Below are the code and all the weights of a small trained network. Each question names an input and a class and asks about switching units off, where a switched-off unit gives its printed mean instead of its output.

import numpy as np


def w(rows, s, z=0):
    codes = np.array(rows[::2]) - 128.0
    scale = np.full(codes.shape[1], s)
    scale[-1] = z or s
    return codes * scale


def f(y):
    return y / 2 * (1 + np.tanh(0.7978845608 * (y + 0.044715 * y**3)))


def log_softmax(a):
    a = a - a.max(-1, keepdims=True)
    return a - np.log(np.exp(a).sum(-1, keepdims=True))


def net(x, mask):
    res = np.array(x, float).reshape(1, 3) / 4 @ E
    y = f(res @ A[0][:, :-1].T + A[0][:, -1])
    res = res + np.where(mask, y, B[0][:, -1]) @ B[0][:, :-1]
    return log_softmax(res[-1] @ U[:, :-1].T + U[:, -1])


A, B = {}, {}
E = w([
[200,135,4],'x0',
[194,68,194],'x1',
[84,41,92],'x2',
],0.014)
A[0] = w([
[163,105,149,32],'neuron 1',
[75,219,91,58],'neuron 2',
[122,114,124,28],'neuron 3',
[237,202,100,106],'neuron 4',
[158,96,151,20],'neuron 5',
[80,116,168,20],'neuron 6',
[149,136,99,3],'neuron 7',
[159,62,51,76],'neuron 8',
[167,132,84,23],'neuron 9',
[221,147,186,107],'neuron 10',
[130,17,123,108],'neuron 11',
[120,194,206,106],'neuron 12',
[143,23,131,121],'neuron 13',
[159,100,148,17],'neuron 14',
[123,95,254,232],'neuron 15',
[177,99,158,53],'neuron 16',
[238,148,196,112],'neuron 17',
[154,106,89,44],'neuron 18',
[89,238,98,88],'neuron 19',
[72,104,81,60],'neuron 20',
[190,108,103,94],'neuron 21',
[58,59,155,91],'neuron 22',
[199,136,96,38],'neuron 23',
[191,76,192,156],'neuron 24',
[155,91,138,59],'neuron 25',
[144,52,57,79],'neuron 26',
[216,176,91,54],'neuron 27',
[125,208,218,103],'neuron 28',
[115,146,172,31],'neuron 29',
[56,74,153,100],'neuron 30',
[62,54,144,80],'neuron 31',
[100,142,169,67],'neuron 32',
],0.012,0.0067)
B[0] = w([
[99,104,210,132],'neuron 1',
[52,137,225,173],'neuron 2',
[154,115,218,119],'neuron 3',
[196,85,96,210],'neuron 4',
[117,87,200,133],'neuron 5',
[122,74,183,155],'neuron 6',
[111,92,221,132],'neuron 7',
[146,68,143,199],'neuron 8',
[109,97,164,155],'neuron 9',
[65,178,192,183],'neuron 10',
[102,216,180,192],'neuron 11',
[188,70,122,191],'neuron 12',
[76,208,163,190],'neuron 13',
[102,96,228,130],'neuron 14',
[139,111,39,255],'neuron 15',
[95,88,168,146],'neuron 16',
[54,183,195,196],'neuron 17',
[136,71,190,150],'neuron 18',
[79,116,175,184],'neuron 19',
[109,163,255,156],'neuron 20',
[112,100,111,169],'neuron 21',
[185,89,141,183],'neuron 22',
[126,79,138,167],'neuron 23',
[90,121,90,197],'neuron 24',
[100,138,184,136],'neuron 25',
[178,93,141,192],'neuron 26',
[144,65,153,187],'neuron 27',
[193,87,126,201],'neuron 28',
[142,85,190,145],'neuron 29',
[158,99,133,180],'neuron 30',
[184,110,154,178],'neuron 31',
[127,67,145,154],'neuron 32',
],0.011,0.015)
U = w([
[142,57,112,1],'0',
[4,137,148,110],'1',
[125,121,132,254],'2',
[105,167,1,237],'3',
[105,191,96,30],'4',
],0.018,0.012)

Each question gives the input, the list of numbers given to net, and the class t.
The units are the neurons (one row each of A and B). Each row of codes is followed by its name. A weight is (code - 128) times the scale printed after its matrix; where a second scale follows, it is the last column's (A, B and U).
mask holds one flag per neuron, in row order. A switched-off neuron (its flag False) gives its mean, the last column of its row in B, instead of its output. The means were averaged over made-up inputs and are rounded, as every weight is.
A unit's drop is (log p(t) with every unit on - log p(t) with that unit switched off) / (log p(t) with every unit on - log p(t) with every unit switched off).
unit that matters most: the unit with the biggest drop
top k neurons: the k neurons with the biggest drops, biggest first
drop of u: that unit's drop, to one decimal
input [-8,7,-6], class 0: top 2 neurons : (neuron 28; neuron 12)
input [1,1,5], class 2: unit that matters most : neuron 15
input [-6,7,4], class 1: top 2 neurons : (neuron 13; neuron 11)
input [-4,2,5], class 2: top 3 neurons : (neuron 11; neuron 13; neuron 4)
input [-1,-2,5], class 2: top 2 neurons : (neuron 15; neuron 17)
input [6,-8,-7], class 1: top 2 neurons : (neuron 2; neuron 19)
input [-3,6,-6], class 1: top 3 neurons : (neuron 17; neuron 10; neuron 24)
input [0,5,-5], class 1: top 2 neurons : (neuron 17; neuron 10)
input [-7,3,-6], class 0: top 3 neurons : (neuron 28; neuron 12; neuron 15)
input [6,6,7], class 2: top 3 neurons : (neuron 11; neuron 13; neuron 26)
input [4,-8,8], class 1: top 3 neurons : (neuron 20; neuron 2; neuron 4)
input [3,4,8], class 2: drop of neuron 11 : 0.4
input [-2,-4,8], class 2: drop of neuron 22 : 0.2
input [5,-8,1], class 1: unit that matters most : neuron 2
input [-6,-2,6], class 0: drop of neuron 22 : 0.3
input [1,7,-7], class 1: top 2 neurons : (neuron 17; neuron 10)
